Here is a tiny trained network, its code and every weight. The questions are about switching its units off for an input and a target symbol, where a switched-off unit gives its printed mean instead of its output.

import numpy as np


def w(rows, s, z=0):
    codes = np.array(rows[::2]) - 128.0
    scale = np.full(codes.shape[1], s)
    scale[-1] = z or s
    return codes * scale


def f(y):
    return y / 2 * (1 + np.tanh(0.7978845608 * (y + 0.044715 * y**3)))


def softmax(a):
    e = np.exp(a - a.max(-1, keepdims=True))
    return e / e.sum(-1, keepdims=True)


def log_softmax(a):
    a = a - a.max(-1, keepdims=True)
    return a - np.log(np.exp(a).sum(-1, keepdims=True))


def net(x, mask):
    ids = ['αβγδεθλμξπστφψω'.index(c) for c in x.split()]
    T = len(ids)
    res = E[ids] + P[:T]
    r = res
    for j in range(3):
        rows = slice(3 * j, 3 * j + 3)
        q, k, v = (r @ M[0][rows].T for M in (Q, K, V))
        z = softmax(np.where(np.tri(T) > 0, q @ k.T / 3**0.5, -1e9)) @ v
        o = O[0][rows]
        res = res + np.where(mask[j], z, o[:, -1]) @ o[:, :-1]
    y = f(res @ A[0][:, :-1].T + A[0][:, -1])
    res = res + np.where(mask[3:19], y, B[0][:, -1]) @ B[0][:, :-1]
    return log_softmax(res[-1] @ U[:, :-1].T + U[:, -1])


Q, K, V, O, A, B = {}, {}, {}, {}, {}, {}
E = w([
[139,161,95,173,125,197,75,108,133,167],'α',
[111,131,108,139,84,170,64,133,126,133],'β',
[132,148,105,160,104,180,79,117,128,153],'γ',
[74,152,136,152,123,179,180,123,21,119],'δ',
[89,120,74,129,123,118,121,4,143,101],'ε',
[159,167,82,134,157,205,60,176,148,105],'θ',
[126,175,83,153,96,138,128,153,201,100],'λ',
[101,142,126,205,73,72,151,119,173,128],'μ',
[176,167,125,129,64,193,82,148,136,95],'ξ',
[120,176,124,152,32,109,105,186,174,86],'π',
[186,50,144,87,73,152,176,88,121,159],'σ',
[151,86,104,71,166,202,116,153,172,145],'τ',
[90,71,134,135,115,131,153,172,185,118],'φ',
[156,90,134,152,131,105,155,159,165,78],'ψ',
[181,65,111,91,188,178,135,167,161,99],'ω',
],0.022)
P = w([
[107,84,3,170,95,162,110,217,111,90],'0',
[137,97,36,174,96,146,134,161,109,144],'1',
[152,117,61,168,92,127,155,135,121,127],'2',
[144,115,87,168,103,139,152,124,129,114],'3',
[143,116,107,160,112,148,149,120,137,110],'4',
[136,117,127,153,111,150,142,118,142,103],'5',
[135,121,147,150,114,148,141,117,149,103],'6',
[126,123,165,145,112,152,138,120,153,103],'7',
[127,135,181,143,111,157,136,123,158,101],'8',
[124,140,201,136,104,152,132,127,163,98],'9',
[116,134,211,133,103,153,131,121,164,102],'10',
[107,140,223,134,99,146,135,123,175,100],'11',
],0.014)
Q[0] = w([
[168,159,57,63,130,12,151,173,88,204],'h1',
[174,123,60,4,118,71,111,180,81,208],'h1',
[87,106,179,98,198,67,73,118,82,180],'h1',
[162,177,159,98,138,100,158,154,108,188],'h2',
[119,92,178,113,127,146,142,139,149,110],'h2',
[117,128,110,96,156,84,123,139,120,140],'h2',
[115,114,104,174,153,84,101,153,196,149],'h3',
[134,136,93,82,112,151,194,172,131,143],'h3',
[178,128,147,165,25,185,159,137,149,137],'h3',
],0.011)
K[0] = w([
[118,75,23,132,71,140,104,146,77,127],'h1',
[109,99,9,179,122,133,164,151,86,119],'h1',
[88,166,63,182,98,176,121,101,69,124],'h1',
[168,89,122,130,107,144,121,114,136,117],'h2',
[124,118,135,139,105,181,159,132,126,136],'h2',
[120,138,138,117,134,128,103,133,184,170],'h2',
[126,120,71,162,126,134,126,156,86,150],'h3',
[161,122,144,133,122,116,111,145,165,148],'h3',
[126,154,233,90,161,126,166,164,165,118],'h3',
],0.011)
V[0] = w([
[147,170,77,51,144,177,109,128,166,94],'h1',
[127,148,139,186,107,85,91,146,164,49],'h1',
[57,151,54,105,104,128,105,107,144,201],'h1',
[147,128,104,181,133,105,35,108,216,100],'h2',
[71,186,138,174,167,148,125,116,117,87],'h2',
[102,165,161,147,151,128,159,138,90,100],'h2',
[160,88,170,109,64,98,109,153,162,173],'h3',
[178,81,114,138,143,129,132,192,183,133],'h3',
[150,156,101,113,145,78,81,7,134,82],'h3',
],0.011)
O[0] = w([
[102,129,112,115,116,119,97,201,170,255,198],'h1',
[161,109,110,182,130,146,210,139,156,143,178],'h1',
[23,110,189,181,105,175,124,119,140,129,22],'h1',
[128,67,127,206,161,116,56,154,153,132,126],'h2',
[91,177,106,108,154,188,134,201,120,110,203],'h2',
[126,151,126,88,139,196,189,156,98,179,91],'h2',
[100,97,79,126,175,209,88,103,154,144,128],'h3',
[110,88,110,143,178,81,99,148,137,117,255],'h3',
[183,95,135,73,24,127,113,111,157,180,35],'h3',
],0.011,0.0038)
A[0] = w([
[146,102,95,146,160,64,73,117,144,111,42],'n1',
[148,147,26,109,116,146,104,121,126,155,145],'n2',
[134,200,158,64,144,114,197,124,97,186,35],'n3',
[128,133,149,67,145,174,89,104,33,167,151],'n4',
[157,112,168,180,97,98,59,117,191,169,50],'n5',
[195,95,140,151,136,62,72,110,125,156,110],'n6',
[115,76,153,149,157,52,88,148,165,166,46],'n7',
[64,122,213,117,109,160,112,97,99,116,103],'n8',
[137,99,80,160,135,177,99,138,88,170,28],'n9',
[76,2,79,123,172,102,130,165,113,83,122],'n10',
[179,113,235,73,73,87,152,39,131,176,2],'n11',
[102,125,108,109,124,116,153,65,161,81,113],'n12',
[84,121,113,44,151,123,159,129,146,134,40],'n13',
[120,196,88,192,155,81,110,102,89,151,170],'n14',
[136,196,150,107,106,63,109,165,172,28,199],'n15',
[195,56,146,146,121,170,163,176,140,151,191],'n16',
],0.0099,0.0047)
B[0] = w([
[154,147,166,208,74,190,146,109,135,202,224],'n1',
[131,46,167,87,111,111,124,112,113,120,187],'n2',
[163,6,92,194,162,139,5,154,208,87,213],'n3',
[63,151,146,121,170,120,142,50,120,170,179],'n4',
[145,116,124,84,224,132,143,135,119,83,217],'n5',
[64,127,151,185,172,164,151,207,184,105,208],'n6',
[147,108,136,114,97,206,151,67,55,76,208],'n7',
[242,158,152,176,121,90,89,128,86,183,153],'n8',
[104,161,113,81,81,123,149,119,157,75,163],'n9',
[118,197,110,102,84,74,86,125,149,96,251],'n10',
[126,234,118,135,253,114,202,143,92,153,182],'n11',
[161,108,154,125,132,168,98,180,107,153,173],'n12',
[138,187,201,159,104,119,110,127,175,118,160],'n13',
[143,86,155,57,89,81,142,107,136,115,181],'n14',
[40,90,116,62,124,168,92,81,88,150,170],'n15',
[78,102,132,88,104,124,117,75,107,158,188],'n16',
],0.0076,0.015)
U = w([
[158,147,151,139,120,121,110,157,107,77,3],'α',
[151,143,139,148,126,116,113,155,116,89,4],'β',
[152,147,146,144,110,118,112,157,109,85,28],'γ',
[143,83,143,228,196,150,93,147,88,107,161],'δ',
[196,214,189,152,46,137,96,162,89,134,241],'ε',
[145,144,126,148,97,105,107,203,106,138,178],'θ',
[103,155,114,155,100,132,142,160,133,147,83],'λ',
[190,169,197,121,63,187,181,153,71,30,33],'μ',
[136,75,137,159,59,163,81,134,173,67,196],'ξ',
[111,152,77,146,91,182,172,137,124,126,35],'π',
[116,170,134,70,89,145,121,75,56,97,128],'σ',
[49,164,183,126,105,65,103,135,166,167,124],'τ',
[158,210,168,147,216,128,152,165,166,31,89],'φ',
[209,114,78,96,117,93,141,152,62,36,123],'ψ',
[171,118,141,103,122,2,75,179,112,89,233],'ω',
],0.0066,0.0052)

Each question gives the input, a string of symbols that net reads in full, and the target symbol t.
The units are the heads (3 rows each of Q, K, V and O) and the neurons (one row each of A and B). Each row of codes is followed by its name. A weight is (code - 128) times the scale printed after its matrix; where a second scale follows, it is the last column's (O, A, B and U).
mask holds one flag per unit, heads first, then neurons. A switched-off unit (its flag False) gives its mean, the last column of its rows in O or B, instead of its output. The means were averaged over made-up inputs and are rounded, as every weight is.
A unit's drop is (log p(t) with every unit on - log p(t) with that unit switched off) / (log p(t) with every unit on - log p(t) with every unit switched off).
The circuit of an input: a set's keep is (log p(t) with only the set's units on - log p(t) with every unit switched off) / (log p(t) with every unit on - log p(t) with every unit switched off). Starting from the 12 units with the biggest drops (on a tie, the unit counted first), units are removed one at a time, each time the one whose removal leaves the highest keep (on an exact tie, the one counted first), for as long as the keep stays at least 0.8.
units of the circuit, in order: the units of the circuit, biggest drop first
k most important neurons: the k neurons with the biggest drops, biggest first
which heads matter: for each layer, one digit per head in row order, 1 if its drop is at least 0.15 and else 0, layers parted by /
input α μ ε δ θ α γ τ γ σ γ, target σ: units of the circuit, in order -> h1, h2, n4
input ξ ε δ ε ε ε α, target ε: units of the circuit, in order -> h3
input ε γ σ σ δ σ φ σ σ σ λ, target σ: units of the circuit, in order -> h1, n15
input ε ε σ φ ε α ε ε π δ σ, target σ: units of the circuit, in order -> n4, h1, h2
input α ε ε ε φ δ, target φ: units of the circuit, in order -> h3, h2
input ε ω σ δ δ γ ξ, target ξ: which heads matter -> 110
input δ α ψ α ξ σ α ε ε, target ε: units of the circuit, in order -> h1, n8, h3
input σ σ ε δ, target σ: 3 most important neurons -> n4, n6, n1
input α ε σ π ψ ε ε γ ε δ φ α, target φ: which heads matter -> 111
input γ θ ε ψ δ σ ε ε δ ε λ ε, target φ: which heads matter -> 001
input γ ε ε σ ψ τ α σ α δ, target σ: units of the circuit, in order -> h1, n4
input ε ε μ ε α α δ τ θ, target τ: which heads matter -> 110
input γ ξ ε, target ξ: which heads matter -> 010
input ε ω θ γ σ α, target ξ: 2 most important neurons -> n11, n14
input ε μ ψ λ, target ξ: units of the circuit, in order -> h2, n11
input ε π δ ψ μ, target ψ: 2 most important neurons -> n1, n6
input δ σ δ σ δ δ ψ, target ξ: units of the circuit, in order -> n3, h2, n11
input σ δ ε ε ξ π, target π: which heads matter -> 110
input α ε ω ψ ψ ε τ σ ε δ ε φ, target φ: which heads matter -> 011
input ε α θ, target ξ: 3 most important neurons -> n7, n11, n9
input ε λ σ, target ξ: units of the circuit, in order -> h3, h2, n11
input ξ μ σ ω, target ξ: units of the circuit, in order -> h2, n1, n11
input θ π δ ψ ε, target ψ: which heads matter -> 100
input ε σ δ ε, target σ: which heads matter -> 100
input α δ σ ε γ, target σ: units of the circuit, in order -> h1, h2
input ε ψ ε ψ ω, target ξ: units of the circuit, in order -> h2, n10, n11
input β ε ψ ε θ, target ξ: 2 most important neurons -> n11, n1
input φ θ ε γ τ σ β μ ε, target δ: 3 most important neurons -> n10, n12, n9
